Below is a small trained network, with its code and all its weights. Each question gives an input and a target symbol and asks what happens when units are switched off, that is, made to give their printed mean instead of their output.

import numpy as np


def w(rows, s, z=0):
    codes = np.array(rows[::2]) - 128.0
    scale = np.full(codes.shape[1], s)
    scale[-1] = z or s
    return codes * scale


def f(y):
    return np.maximum(y, 0)


def softmax(a):
    e = np.exp(a - a.max(-1, keepdims=True))
    return e / e.sum(-1, keepdims=True)


def log_softmax(a):
    a = a - a.max(-1, keepdims=True)
    return a - np.log(np.exp(a).sum(-1, keepdims=True))


def net(x, mask):
    ids = ['αβγδζηθλξπστφψω'.index(c) for c in x.split()]
    T = len(ids)
    res = E[ids] + P[:T]
    u = 0
    for l in range(2):
        r = res
        for j in range(2):
            rows = slice(3 * j, 3 * j + 3)
            q, k, v = (r @ M[l][rows].T for M in (Q, K, V))
            z = softmax(np.where(np.tri(T) > 0, q @ k.T / 3**0.5, -1e9)) @ v
            o = O[l][rows]
            res = res + np.where(mask[u + j], z, o[:, -1]) @ o[:, :-1]
        u += 2
        y = f(res @ A[l][:, :-1].T + A[l][:, -1])
        res = res + np.where(mask[u : u + 8], y, B[l][:, -1]) @ B[l][:, :-1]
        u += 8
    return log_softmax(res[-1] @ U[:, :-1].T + U[:, -1])


Q, K, V, O, A, B = {}, {}, {}, {}, {}, {}
E = w([
[105,201,131],'α',
[108,172,113],'β',
[99,100,151],'γ',
[180,119,81],'δ',
[245,1,184],'ζ',
[90,180,104],'η',
[104,168,185],'θ',
[171,173,68],'λ',
[94,165,162],'ξ',
[139,186,94],'π',
[124,54,93],'σ',
[71,110,123],'τ',
[112,192,131],'φ',
[71,137,130],'ψ',
[137,124,206],'ω',
],0.013)
P = w([
[19,2,61],'0',
[71,49,100],'1',
[116,91,134],'2',
[157,131,170],'3',
[195,164,202],'4',
[234,197,232],'5',
],0.0057)
Q[0] = w([
[126,145,103],'L0H0',
[149,125,123],'L0H0',
[105,148,108],'L0H0',
[145,188,4],'L0H1',
[11,233,127],'L0H1',
[169,180,68],'L0H1',
],0.039)
K[0] = w([
[121,155,110],'L0H0',
[139,127,107],'L0H0',
[111,151,134],'L0H0',
[177,169,4],'L0H1',
[24,244,146],'L0H1',
[159,181,68],'L0H1',
],0.039)
V[0] = w([
[97,127,109],'L0H0',
[147,119,137],'L0H0',
[36,143,66],'L0H0',
[64,43,2],'L0H1',
[158,149,112],'L0H1',
[214,211,103],'L0H1',
],0.0071)
O[0] = w([
[165,108,81,161],'L0H0',
[99,142,153,123],'L0H0',
[240,66,1,208],'L0H0',
[120,202,251,252],'L0H1',
[89,101,157,116],'L0H1',
[49,38,183,64],'L0H1',
],0.0061,0.0023)
A[0] = w([
[124,119,123,85],'L0N0',
[137,170,128,2],'L0N1',
[48,29,75,198],'L0N2',
[82,41,70,135],'L0N3',
[126,131,124,37],'L0N4',
[26,2,49,87],'L0N5',
[134,127,126,40],'L0N6',
[102,66,88,98],'L0N7',
],0.026,0.0049)
B[0] = w([
[128,132,130,128],'L0N0',
[91,106,113,135],'L0N1',
[43,226,154,251],'L0N2',
[68,143,153,227],'L0N3',
[161,168,107,128],'L0N4',
[253,62,69,178],'L0N5',
[104,121,111,128],'L0N6',
[117,150,122,173],'L0N7',
],0.024,0.0032)
Q[1] = w([
[62,39,2],'L1H0',
[94,60,102],'L1H0',
[103,33,47],'L1H0',
[157,149,152],'L1H1',
[213,236,209],'L1H1',
[133,76,104],'L1H1',
],0.036)
K[1] = w([
[149,253,162],'L1H0',
[146,158,126],'L1H0',
[150,177,151],'L1H0',
[130,116,157],'L1H1',
[122,105,230],'L1H1',
[136,121,85],'L1H1',
],0.061)
V[1] = w([
[97,74,106],'L1H0',
[130,167,140],'L1H0',
[61,58,58],'L1H0',
[166,199,143],'L1H1',
[196,251,159],'L1H1',
[94,26,103],'L1H1',
],0.012)
O[1] = w([
[119,145,158,80],'L1H0',
[133,104,120,175],'L1H0',
[153,132,189,71],'L1H0',
[150,137,190,196],'L1H1',
[166,142,248,245],'L1H1',
[110,112,35,2],'L1H1',
],0.012,0.0058)
A[1] = w([
[97,108,165,102],'L1N0',
[137,149,196,34],'L1N1',
[93,120,123,168],'L1N2',
[67,142,133,131],'L1N3',
[130,153,157,224],'L1N4',
[222,63,151,175],'L1N5',
[122,124,144,254],'L1N6',
[231,7,127,154],'L1N7',
],0.016,0.0077)
B[1] = w([
[123,167,125,172],'L1N0',
[184,162,44,248],'L1N1',
[171,104,108,140],'L1N2',
[177,136,125,164],'L1N3',
[87,115,223,253],'L1N4',
[18,73,141,162],'L1N5',
[159,45,129,214],'L1N6',
[91,254,53,149],'L1N7',
],0.026,0.016)
U = w([
[175,72,94,77],'α',
[215,61,246,255],'β',
[146,125,123,10],'γ',
[156,129,132,18],'δ',
[156,118,134,9],'ζ',
[152,123,133,12],'η',
[158,133,134,14],'θ',
[155,112,132,7],'λ',
[160,126,134,9],'ξ',
[151,115,143,5],'π',
[53,71,171,145],'σ',
[182,103,2,249],'τ',
[150,119,135,12],'φ',
[156,129,136,3],'ψ',
[186,24,80,97],'ω',
],0.0052,0.0069)

Each question gives the input, a string of symbols that net reads in full, and the target symbol t.
The units are the heads (3 rows each of Q, K, V and O) and the neurons (one row each of A and B). Each row of codes is followed by its name. A weight is (code - 128) times the scale printed after its matrix; where a second scale follows, it is the last column's (O, A, B and U).
mask holds one flag per unit, layer by layer, with each layer's heads first. A switched-off unit (its flag False) gives its mean, the last column of its rows in O or B, instead of its output. The means were averaged over made-up inputs and are rounded, as every weight is.
A unit's drop is (log p(t) with every unit on - log p(t) with that unit switched off) / (log p(t) with every unit on - log p(t) with every unit switched off).
The circuit of an input: a set's keep is (log p(t) with only the set's units on - log p(t) with every unit switched off) / (log p(t) with every unit on - log p(t) with every unit switched off). Starting from the 12 units with the biggest drops (on a tie, the unit counted first), units are removed one at a time, each time the one whose removal leaves the highest keep (on an exact tie, the one counted first), for as long as the keep stays at least 0.8.
circuit, biggest first: the units of the circuit, biggest drop first
k most important neurons: the k neurons with the biggest drops, biggest first
which heads matter: for each layer, one digit per head in row order, 1 if its drop is at least 0.15 and else 0, layers parted by /
input λ ξ γ ξ, target σ: circuit, biggest first	[L0N2 L1N5 L1H1]
input ζ δ σ δ ζ, target σ: circuit, biggest first	[L1N5]
input φ ζ σ σ δ π, target τ: which heads matter	11 / 01
input ω σ δ π ω, target σ: circuit, biggest first	[L1N5 L0N2]
input σ π γ β π, target σ: which heads matter	01 / 00
input α δ ζ σ ξ, target τ: circuit, biggest first	[L1H1 L1N4]
input λ σ ζ λ, target τ: which heads matter	10 / 01
input ω λ ψ ω, target σ: which heads matter	00 / 00
input δ β λ ω σ λ, target σ: circuit, biggest first	[L0N2 L1N5]
input β λ σ σ β, target σ: circuit, biggest first	[L0N2 L0N3 L1N5]
input ζ δ α δ, target τ: circuit, biggest first	[L1H1 L0H0 L0N2 L0H1]
input δ ψ ψ ζ, target τ: circuit, biggest first	[L0N2 L0H0 L0H1 L1N7]
input σ σ φ λ φ, target σ: circuit, biggest first	[L0N2 L0N3 L1N5]
input λ ψ η φ η, target σ: which heads matter	11 / 10
input γ ζ π β, target τ: circuit, biggest first	[L1H1]
input σ η λ ζ τ ζ, target σ: 3 most important neurons	[L1N5 L0N2 L1N1]
input δ β β, target σ: 3 most important neurons	[L0N2 L1N5 L0N3]
input σ θ τ θ λ σ, target σ: which heads matter	00 / 00
input ψ ζ σ δ, target τ: circuit, biggest first	[L0N2 L1H1 L0H1 L0H0]
input π β ζ δ π, target τ: which heads matter	10 / 01
input σ δ δ σ, target σ: which heads matter	01 / 00
input γ λ σ ζ ψ, target τ: 2 most important neurons	[L0N2 L1N4]
input σ δ φ σ γ φ, target σ: circuit, biggest first	[L0N2 L1N5 L1H1]
input σ β δ φ ζ σ, target τ: 2 most important neurons	[L0N5 L1N4]
input δ τ τ, target σ: which heads matter	11 / 00
input δ δ σ λ η δ, target σ: most important neuron	[L1N5]
input β γ ψ λ ψ, target σ: 4 most important neurons	[L0N2 L1N5 L0N3 L1N3]
input ζ σ δ λ, target τ: 3 most important neurons	[L0N2 L0N5 L1N4]
input β λ δ β δ, target σ: 3 most important neurons	[L1N5 L0N2 L1N1]
